Below is a small trained network, with its code and all its weights. Each question gives an input and a target symbol and asks what happens when units are switched off, that is, made to give their printed mean instead of their output.

import numpy as np


def w(rows, s, z=0):
    codes = np.array(rows[::2]) - 128.0
    scale = np.full(codes.shape[1], s)
    scale[-1] = z or s
    return codes * scale


def f(y):
    return y / 2 * (1 + np.tanh(0.7978845608 * (y + 0.044715 * y**3)))


def softmax(a):
    e = np.exp(a - a.max(-1, keepdims=True))
    return e / e.sum(-1, keepdims=True)


def log_softmax(a):
    a = a - a.max(-1, keepdims=True)
    return a - np.log(np.exp(a).sum(-1, keepdims=True))


def net(x, mask):
    ids = ['ΔΛΨαβγεζηθμξπστ'.index(c) for c in x.split()]
    T = len(ids)
    res = E[ids] + P[:T]
    u = 0
    for l in range(3):
        q, k, v = (res @ M[l].T for M in (Q, K, V))
        z = softmax(np.where(np.tri(T) > 0, q @ k.T / 2**0.5, -1e9)) @ v
        res = res + np.where(mask[u], z, O[l][:, -1]) @ O[l][:, :-1]
        u += 1
        y = f(res @ A[l][:, :-1].T + A[l][:, -1])
        res = res + np.where(mask[u : u + 4], y, B[l][:, -1]) @ B[l][:, :-1]
        u += 4
    return log_softmax(res[-1] @ U[:, :-1].T + U[:, -1])


Q, K, V, O, A, B = {}, {}, {}, {}, {}, {}
E = w([
[219,8,147],'Δ',
[103,191,9],'Λ',
[161,83,101],'Ψ',
[136,117,81],'α',
[121,117,123],'β',
[113,142,108],'γ',
[106,150,124],'ε',
[108,145,121],'ζ',
[132,77,177],'η',
[117,130,112],'θ',
[126,109,127],'μ',
[105,184,160],'ξ',
[107,135,96],'π',
[118,163,140],'σ',
[120,83,201],'τ',
],0.012)
P = w([
[226,124,62],'0',
[60,74,111],'1',
[103,181,97],'2',
[196,106,197],'3',
[84,35,173],'4',
[102,180,89],'5',
[216,128,206],'6',
[85,63,111],'7',
[100,176,87],'8',
[227,133,199],'9',
[94,62,107],'10',
[97,177,87],'11',
[249,124,174],'12',
],0.019)
Q[0] = w([
[63,2,86],'L0H0',
[128,139,45],'L0H0',
],0.0087)
K[0] = w([
[195,40,2],'L0H0',
[134,137,82],'L0H0',
],0.0087)
V[0] = w([
[16,161,156],'L0H0',
[5,6,248],'L0H0',
],0.0033)
O[0] = w([
[2,141,80,24],'L0H0',
[95,101,160,3],'L0H0',
],0.0082,0.0028)
A[0] = w([
[74,198,137,156],'L0N0',
[152,244,126,252],'L0N1',
[182,121,160,79],'L0N2',
[117,37,77,45],'L0N3',
],0.011,0.004)
B[0] = w([
[2,110,89,166],'L0N0',
[144,83,51,254],'L0N1',
[151,135,161,204],'L0N2',
[71,175,181,169],'L0N3',
],0.011,0.0058)
Q[1] = w([
[29,254,200],'L1H0',
[121,149,147],'L1H0',
],0.008)
K[1] = w([
[7,166,170],'L1H0',
[100,113,115],'L1H0',
],0.012)
V[1] = w([
[253,163,128],'L1H0',
[80,102,146],'L1H0',
],0.0038)
O[1] = w([
[232,154,253,255],'L1H0',
[107,81,182,71],'L1H0',
],0.0042,0.008)
A[1] = w([
[109,3,146,254],'L1N0',
[176,58,199,30],'L1N1',
[97,36,240,52],'L1N2',
[107,47,231,45],'L1N3',
],0.0077,0.0032)
B[1] = w([
[108,54,242,200],'L1N0',
[25,255,30,254],'L1N1',
[153,147,51,211],'L1N2',
[145,119,56,205],'L1N3',
],0.0053,0.0063)
Q[2] = w([
[142,2,203],'L2H0',
[125,112,225],'L2H0',
],0.0094)
K[2] = w([
[255,138,23],'L2H0',
[171,190,67],'L2H0',
],0.008)
V[2] = w([
[217,32,22],'L2H0',
[54,176,254],'L2H0',
],0.0052)
O[2] = w([
[2,99,222,253],'L2H0',
[14,86,51,9],'L2H0',
],0.0072,0.0076)
A[2] = w([
[107,109,228,58],'L2N0',
[254,163,137,70],'L2N1',
[55,56,111,157],'L2N2',
[22,179,75,7],'L2N3',
],0.0092,0.014)
B[2] = w([
[104,174,11,203],'L2N0',
[50,135,134,254],'L2N1',
[98,74,215,211],'L2N2',
[176,244,212,173],'L2N3',
],0.012,0.008)
U = w([
[249,149,226,221],'Δ',
[150,254,83,153],'Λ',
[165,147,94,207],'Ψ',
[120,148,67,183],'α',
[85,125,117,102],'β',
[78,149,123,87],'γ',
[73,150,149,52],'ε',
[70,148,145,75],'ζ',
[120,66,173,137],'η',
[88,139,116,98],'θ',
[94,112,106,136],'μ',
[41,158,181,2],'ξ',
[85,152,119,86],'π',
[70,152,144,56],'σ',
[98,53,204,78],'τ',
],0.0098,0.0089)

Each question gives the input, a string of symbols that net reads in full, and the target symbol t.
The units are the heads (2 rows each of Q, K, V and O) and the neurons (one row each of A and B). Each row of codes is followed by its name. A weight is (code - 128) times the scale printed after its matrix; where a second scale follows, it is the last column's (O, A, B and U).
mask holds one flag per unit, layer by layer, with each layer's heads first. A switched-off unit (its flag False) gives its mean, the last column of its rows in O or B, instead of its output. The means were averaged over made-up inputs and are rounded, as every weight is.
A unit's drop is (log p(t) with every unit on - log p(t) with that unit switched off) / (log p(t) with every unit on - log p(t) with every unit switched off).
The circuit of an input: a set's keep is (log p(t) with only the set's units on - log p(t) with every unit switched off) / (log p(t) with every unit on - log p(t) with every unit switched off). Starting from the 12 units with the biggest drops (on a tie, the unit counted first), units are removed one at a time, each time the one whose removal leaves the highest keep (on an exact tie, the one counted first), for as long as the keep stays at least 0.8.
circuit, biggest first: the units of the circuit, biggest drop first
k most important neurons: the k neurons with the biggest drops, biggest first
k most important neurons of layer l: the k neurons of layer l with the biggest drops, biggest first
input τ σ π Λ τ Δ Λ ε, target τ: 2 most important neurons : L2N2; L0N2
input Λ Λ τ η Ψ τ Λ γ Λ π π, target Λ: most important neuron of layer 1 : L1N1
input Δ η Λ η θ, target Δ: circuit, biggest first : L0H0; L2N1
input ξ Λ ζ ξ η ξ, target ξ: 4 most important neurons : L0N0; L2N2; L2N3; L1N0
input Λ τ Λ Λ Λ Δ σ β θ Δ Λ τ, target τ: 2 most important neurons : L1N1; L2N0
input Δ ξ τ Λ τ Δ σ β, target Δ: 2 most important neurons of layer 2 : L2N1; L2N0
input Λ τ Λ ξ Ψ ξ Δ ξ, target Λ: 4 most important neurons : L2N0; L1N1; L0N1; L2N2
input Λ Λ Λ ζ Λ ξ β α ξ, target ξ: circuit, biggest first : L0N0; L2N2; L0H0
input τ τ Λ Ψ Δ α η γ τ σ Ψ, target τ: 2 most important neurons of layer 2 : L2N2; L2N3
input Δ Λ η Λ α, target Δ: circuit, biggest first : L0H0; L2N1
input τ θ Δ Δ γ Λ τ Δ ξ ξ α, target τ: 2 most important neurons of layer 0 : L0N0; L0N3
input Λ Λ Δ Ψ π α Ψ τ, target Λ: 3 most important neurons of layer 2 : L2N0; L2N2; L2N1
input ξ Ψ η Λ ζ Δ α ε Λ η, target Λ: 2 most important neurons of layer 1 : L1N2; L1N3
input Λ Δ Δ β Δ Δ, target Δ: most important neuron : L1N0
input Λ α Ψ θ Λ, target Λ: 3 most important neurons of layer 2 : L2N0; L2N2; L2N1
input Λ π Δ α Ψ ζ Λ σ, target Λ: 3 most important neurons : L2N0; L1N1; L0N1
input η τ π Δ ξ Δ, target Δ: 2 most important neurons of layer 2 : L2N0; L2N1
input Λ α Δ τ ζ τ ξ ξ, target Λ: 2 most important neurons of layer 0 : L0N1; L0N0
input Δ γ Ψ Λ Λ, target Δ: 2 most important neurons : L2N1; L0N0
input Λ ζ Δ μ β ζ ε θ, target Λ: most important neuron of layer 2 : L2N0
input Δ Λ Λ η η Λ τ π, target Δ: 2 most important neurons : L0N0; L2N1
input τ Ψ η Δ Λ η Λ η η γ ξ, target τ: 2 most important neurons : L2N2; L0N2
input Λ α ζ η Λ α ζ θ β Λ α, target Λ: 3 most important neurons : L2N0; L1N1; L0N1
input Δ ζ μ Λ Ψ ξ Λ α ζ τ Λ, target Δ: 2 most important neurons : L2N0; L1N1
input Λ ξ Λ Λ π, target Λ: 4 most important neurons : L2N0; L0N1; L0N0; L2N2
input τ Δ μ α Ψ Λ ζ γ, target τ: 2 most important neurons : L2N2; L0N0
input Λ ξ Ψ Λ ξ τ ζ γ Δ Λ Δ, target Λ: most important neuron of layer 1 : L1N0
input τ Λ σ α η σ Ψ η σ Δ α, target τ: 2 most important neurons of layer 0 : L0N3; L0N1
input Δ Λ μ β α τ Δ τ σ γ τ, target Δ: 2 most important neurons of layer 1 : L1N1; L1N2
